Here is a tiny trained network, its code and every weight. The questions are about switching its units off for an input and a class, where a switched-off unit gives its printed mean instead of its output.

import numpy as np


def w(rows, s, z=0):
    codes = np.array(rows[::2]) - 128.0
    scale = np.full(codes.shape[1], s)
    scale[-1] = z or s
    return codes * scale


def f(y):
    return np.maximum(y, 0)


def log_softmax(a):
    a = a - a.max(-1, keepdims=True)
    return a - np.log(np.exp(a).sum(-1, keepdims=True))


def net(x, mask):
    res = np.array(x, float).reshape(1, 7) / 4 @ E
    y = f(res @ A[0][:, :-1].T + A[0][:, -1])
    res = res + np.where(mask, y, B[0][:, -1]) @ B[0][:, :-1]
    return log_softmax(res[-1] @ U[:, :-1].T + U[:, -1])


A, B = {}, {}
E = w([
[186,70,89,20],'x0',
[189,107,75,158],'x1',
[177,16,197,117],'x2',
[99,179,159,61],'x3',
[166,220,63,92],'x4',
[1,151,17,101],'x5',
[114,126,124,120],'x6',
],0.0064)
A[0] = w([
[51,59,21,92,231],'N0',
[59,99,141,113,72],'N1',
[253,218,153,58,171],'N2',
[88,131,145,138,28],'N3',
[147,73,106,200,229],'N4',
[183,72,47,30,147],'N5',
[65,249,254,157,255],'N6',
[82,154,125,91,127],'N7',
[79,57,84,106,202],'N8',
[248,158,94,162,184],'N9',
[66,120,81,29,236],'N10',
[11,248,67,125,137],'N11',
[51,213,58,94,89],'N12',
],0.0076,0.0038)
B[0] = w([
[112,48,172,109,213],'N0',
[196,140,144,168,148],'N1',
[166,118,45,8,195],'N2',
[158,73,139,239,134],'N3',
[168,28,88,196,191],'N4',
[115,11,125,100,181],'N5',
[254,196,100,193,248],'N6',
[83,151,209,104,162],'N7',
[165,58,225,121,178],'N8',
[157,74,70,79,192],'N9',
[75,100,214,52,204],'N10',
[44,245,184,144,255],'N11',
[43,190,171,90,213],'N12',
],0.0056,0.0088)
U = w([
[134,87,153,154,188],'0',
[126,73,173,88,239],'1',
[17,182,198,118,7],'2',
[115,169,134,247,212],'3',
[118,103,77,130,1],'4',
[98,54,82,122,217],'5',
[95,145,122,90,66],'6',
[157,183,55,59,50],'7',
],0.011,0.0038)

Each question gives the input, the list of numbers given to net, and the class t.
The units are the neurons (one row each of A and B). Each row of codes is followed by its name. A weight is (code - 128) times the scale printed after its matrix; where a second scale follows, it is the last column's (A, B and U).
mask holds one flag per neuron, in row order. A switched-off neuron (its flag False) gives its mean, the last column of its row in B, instead of its output. The means were averaged over made-up inputs and are rounded, as every weight is.
A unit's drop is (log p(t) with every unit on - log p(t) with that unit switched off) / (log p(t) with every unit on - log p(t) with every unit switched off).
The circuit of an input: a set's keep is (log p(t) with only the set's units on - log p(t) with every unit switched off) / (log p(t) with every unit on - log p(t) with every unit switched off). Starting from the 12 units with the biggest drops (on a tie, the unit counted first), units are removed one at a time, each time the one whose removal leaves the highest keep (on an exact tie, the one counted first), for as long as the keep stays at least 0.8.
units of the circuit, in order: the units of the circuit, biggest drop first
unit that matters most: the unit with the biggest drop
k most important neurons: the k neurons with the biggest drops, biggest first
drop of u: that unit's drop, to one decimal
input [-6,-2,5,5,0,-5,-3], class 3: units of the circuit, in order	[N6, N10]
input [7,-4,-4,2,1,-6,-6], class 7: 2 most important neurons	[N2, N0]
input [-2,2,-2,7,-8,0,0], class 3: 2 most important neurons	[N6, N2]
input [5,4,2,-7,5,-4,-7], class 5: unit that matters most	N5
input [4,-5,-4,3,7,2,-7], class 2: units of the circuit, in order	[N11, N12]
input [-6,8,-2,-5,-2,-5,-7], class 5: units of the circuit, in order	[N9, N11]
input [-6,1,-3,4,-2,0,-1], class 3: 2 most important neurons	[N6, N10]
input [2,-7,-4,1,6,-6,-6], class 7: drop of N2	0.2
input [1,4,0,0,2,-1,-5], class 5: drop of N11	0.3
input [-2,-4,-6,4,-1,-8,-7], class 7: drop of N2	0.4
